Below are the code and all the weights of a small trained network. Each question names an input and a target symbol and asks about switching units off, where a switched-off unit gives its printed mean instead of its output.

import numpy as np


def w(rows, s, z=0):
    codes = np.array(rows[::2]) - 128.0
    scale = np.full(codes.shape[1], s)
    scale[-1] = z or s
    return codes * scale


def softmax(a):
    e = np.exp(a - a.max(-1, keepdims=True))
    return e / e.sum(-1, keepdims=True)


def log_softmax(a):
    a = a - a.max(-1, keepdims=True)
    return a - np.log(np.exp(a).sum(-1, keepdims=True))


def net(x, mask):
    ids = ['αβδηπτφψω'.index(c) for c in x.split()]
    T = len(ids)
    res = E[ids] + P[:T]
    u = 0
    for l in range(3):
        r = res
        for j in range(3):
            rows = slice(2 * j, 2 * j + 2)
            q, k, v = (r @ M[l][rows].T for M in (Q, K, V))
            z = softmax(np.where(np.tri(T) > 0, q @ k.T / 2**0.5, -1e9)) @ v
            o = O[l][rows]
            res = res + np.where(mask[u + j], z, o[:, -1]) @ o[:, :-1]
        u += 3
    return log_softmax(res[-1] @ U[:, :-1].T + U[:, -1])


Q, K, V, O = {}, {}, {}, {}
E = w([
[89,147,150,103,61,151,220,150,147],'α',
[158,139,144,124,82,172,255,155,108],'β',
[110,125,132,140,137,164,114,90,46],'δ',
[146,192,128,121,194,118,133,180,42],'η',
[176,245,97,110,131,173,86,116,81],'π',
[148,121,49,170,120,209,162,159,179],'τ',
[74,212,96,125,144,89,98,161,193],'φ',
[176,168,49,85,157,78,184,40,130],'ψ',
[99,214,100,230,114,25,153,78,101],'ω',
],0.01)
P = w([
[135,79,93,113,42,100,53,173,89],'0',
[64,164,95,122,113,186,140,154,92],'1',
[156,115,149,137,86,110,59,136,133],'2',
[53,171,105,139,156,156,122,122,108],'3',
[161,133,178,162,132,90,48,94,167],'4',
[50,181,125,163,202,151,109,86,150],'5',
[169,143,202,187,173,81,35,58,199],'6',
[40,196,153,189,255,144,100,49,197],'7',
[173,155,236,209,211,72,36,28,238],'8',
],0.0091)
Q[0] = w([
[130,94,170,88,144,126,118,150,125],'L0H1',
[170,153,172,215,10,2,83,139,129],'L0H1',
[166,110,78,144,150,121,126,137,163],'L0H2',
[123,82,108,125,145,129,126,131,136],'L0H2',
[101,98,124,138,113,98,126,149,145],'L0H3',
[133,174,110,127,134,88,84,100,84],'L0H3',
],0.046)
K[0] = w([
[159,107,91,173,124,175,123,185,94],'L0H1',
[147,103,113,219,231,88,137,82,254],'L0H1',
[118,89,99,159,143,76,153,98,186],'L0H2',
[107,116,67,150,111,146,135,153,181],'L0H2',
[112,126,74,136,120,97,119,92,119],'L0H3',
[233,103,172,134,67,74,68,139,137],'L0H3',
],0.035)
V[0] = w([
[146,100,5,197,111,121,115,136,160],'L0H1',
[96,126,176,103,140,99,152,107,81],'L0H1',
[197,94,25,221,155,162,146,142,126],'L0H2',
[117,148,120,154,126,133,144,130,131],'L0H2',
[155,91,139,125,115,102,91,160,128],'L0H3',
[154,112,154,124,110,115,128,127,149],'L0H3',
],0.013)
O[0] = w([
[32,163,215,13,166,91,141,126,103,237],'L0H1',
[187,89,24,177,134,145,139,107,139,83],'L0H1',
[131,129,253,59,118,75,168,101,36,204],'L0H2',
[124,161,127,105,119,124,157,120,136,179],'L0H2',
[123,79,176,100,123,183,202,178,183,3],'L0H3',
[105,90,126,124,120,137,137,160,160,62],'L0H3',
],0.0049,0.0021)
Q[1] = w([
[122,56,89,148,97,120,191,153,190],'L1H1',
[213,75,175,154,57,37,101,126,138],'L1H1',
[229,52,98,152,88,81,83,158,103],'L1H2',
[85,136,153,68,219,114,132,253,160],'L1H2',
[88,153,111,112,192,140,112,145,92],'L1H3',
[112,129,128,134,132,142,170,149,136],'L1H3',
],0.034)
K[1] = w([
[135,46,151,170,150,167,115,186,62],'L1H1',
[143,147,143,167,241,129,1,72,115],'L1H1',
[167,148,176,163,182,136,52,249,157],'L1H2',
[89,55,128,108,15,178,150,195,95],'L1H2',
[97,128,69,82,95,102,103,143,79],'L1H3',
[107,145,118,115,142,144,131,137,101],'L1H3',
],0.033)
V[1] = w([
[192,178,112,147,136,55,170,181,137],'L1H1',
[109,4,137,160,196,104,139,187,99],'L1H1',
[102,66,146,157,43,142,144,31,146],'L1H2',
[131,175,117,92,100,158,56,121,150],'L1H2',
[118,159,65,114,80,146,126,71,173],'L1H3',
[64,189,119,152,156,193,189,77,119],'L1H3',
],0.013)
O[1] = w([
[144,132,135,111,178,102,177,188,128,153],'L1H1',
[123,250,88,115,112,106,36,100,90,2],'L1H1',
[136,127,135,149,1,133,190,46,152,100],'L1H2',
[131,63,123,161,155,148,99,121,109,137],'L1H2',
[105,115,140,117,189,127,133,177,125,104],'L1H3',
[125,122,117,117,209,116,21,139,90,133],'L1H3',
],0.0077,0.0064)
Q[2] = w([
[85,167,138,146,168,198,199,120,110],'L2H1',
[223,60,240,66,98,41,69,170,160],'L2H1',
[77,167,133,174,159,159,168,127,113],'L2H2',
[61,186,29,167,160,157,163,102,106],'L2H2',
[240,9,205,87,58,3,61,178,175],'L2H3',
[143,76,124,132,148,106,113,176,131],'L2H3',
],0.025)
K[2] = w([
[124,107,108,104,90,53,151,128,73],'L2H1',
[132,153,147,168,215,86,127,62,252],'L2H1',
[69,138,150,155,123,123,127,142,93],'L2H2',
[85,122,102,112,43,141,109,225,76],'L2H2',
[125,153,227,252,198,96,137,51,139],'L2H3',
[184,167,125,153,134,111,152,151,138],'L2H3',
],0.033)
V[2] = w([
[168,153,143,169,95,188,85,131,138],'L2H1',
[71,118,61,108,83,94,80,171,244],'L2H1',
[150,65,44,71,108,21,116,103,131],'L2H2',
[143,98,155,139,95,148,75,226,184],'L2H2',
[75,121,85,176,113,4,156,103,78],'L2H3',
[42,52,131,116,117,158,76,92,121],'L2H3',
],0.021)
O[2] = w([
[82,250,130,140,82,206,134,211,94,61],'L2H1',
[220,212,126,156,227,83,191,87,204,1],'L2H1',
[151,122,138,81,142,236,49,121,229,83],'L2H2',
[120,108,215,204,127,151,126,151,20,107],'L2H2',
[101,61,75,233,181,60,207,146,49,140],'L2H3',
[158,138,178,163,109,1,90,244,207,83],'L2H3',
],0.0074,0.0096)
U = w([
[78,165,118,172,147,183,208,218,171,155],'α',
[122,149,152,196,38,226,253,94,135,35],'β',
[185,200,66,250,30,90,22,62,97,249],'δ',
[71,224,84,119,196,114,44,112,37,254],'η',
[136,117,202,208,136,188,97,152,101,55],'π',
[17,192,210,67,119,69,173,100,97,18],'τ',
[188,212,199,166,158,121,144,97,91,171],'φ',
[145,116,134,127,140,174,115,111,170,177],'ψ',
[113,119,94,210,153,113,145,127,95,49],'ω',
],0.0048,0.0038)

Each question gives the input, a string of symbols that net reads in full, and the target symbol t.
The units are the heads (2 rows each of Q, K, V and O). Each row of codes is followed by its name. A weight is (code - 128) times the scale printed after its matrix; where a second scale follows, it is the last column's (O and U).
mask holds one flag per head, layer by layer. A switched-off head (its flag False) gives its mean, the last column of its rows in O, instead of its output. The means were averaged over made-up inputs and are rounded, as every weight is.
A unit's drop is (log p(t) with every unit on - log p(t) with that unit switched off) / (log p(t) with every unit on - log p(t) with every unit switched off).
The circuit of an input: a set's keep is (log p(t) with only the set's units on - log p(t) with every unit switched off) / (log p(t) with every unit on - log p(t) with every unit switched off). Starting from all 9 units, units are removed one at a time, each time the one whose removal leaves the highest keep (on an exact tie, the one counted first), for as long as the keep stays at least 0.8.
circuit, biggest first: the units of the circuit, biggest drop first
most important unit: the unit with the biggest drop
heads that matter: for each layer, one digit per head in row order, 1 if its drop is at least 0.15 and else 0, layers parted by /
drop when u is switched off: that unit's drop, to one decimal
input β δ δ β, target η: circuit, biggest first -> (L1H3, L1H1, L0H3)
input π β η β δ β β δ α, target δ: circuit, biggest first -> (L0H1, L1H1, L0H3)
input β η δ δ β τ δ η π, target π: most important unit -> L1H1
input ψ β β δ τ π η β, target ω: circuit, biggest first -> (L2H3, L2H1, L0H1)
input β δ α, target δ: heads that matter -> 101 / 100 / 001
input ω β β π ω β, target ψ: circuit, biggest first -> (L2H2, L0H1, L2H1)
input η φ β ω, target β: circuit, biggest first -> (L1H3, L2H3, L1H1)
input τ β β β δ π π η β, target π: circuit, biggest first -> (L1H1, L2H2, L1H2, L2H1)
input β β η δ ω ω η, target ω: heads that matter -> 000 / 000 / 001
input δ ψ ψ ψ ψ β β δ, target α: heads that matter -> 000 / 100 / 101
input ψ β ψ β π π η, target π: circuit, biggest first -> (L1H1, L0H1, L2H2, L2H1)
input β β δ β φ β δ ω φ, target ω: heads that matter -> 000 / 100 / 001
input δ δ π η, target α: circuit, biggest first -> (L2H1, L2H3, L1H1)
input η η α β ω δ η β δ, target η: most important unit -> L0H1
input τ β τ β η δ α, target η: heads that matter -> 100 / 110 / 000
input β β δ τ ω, target ω: heads that matter -> 000 / 000 / 001
input β π β π ω δ π φ δ, target φ: heads that matter -> 101 / 000 / 100
input τ τ β π β β β δ, target δ: circuit, biggest first -> (L0H1, L1H1, L2H3, L0H3)
input η β η φ β β, target β: heads that matter -> 000 / 101 / 001
input η β ω β β, target ω: circuit, biggest first -> (L2H3)
input β η τ β φ, target φ: heads that matter -> 000 / 000 / 100
input φ β π δ β ω τ, target ω: heads that matter -> 000 / 000 / 001
input β δ δ β δ φ τ β η, target τ: circuit, biggest first -> (L0H1, L2H2)
input π α τ β β τ η π δ, target π: heads that matter -> 000 / 110 / 010
input φ β δ δ π φ, target π: drop when L2H2 is switched off -> 0.7
input β α α β β β β φ β, target φ: drop when L2H1 is switched off -> 0.8
input β ψ β ψ π ψ, target η: drop when L1H2 is switched off -> 0.1
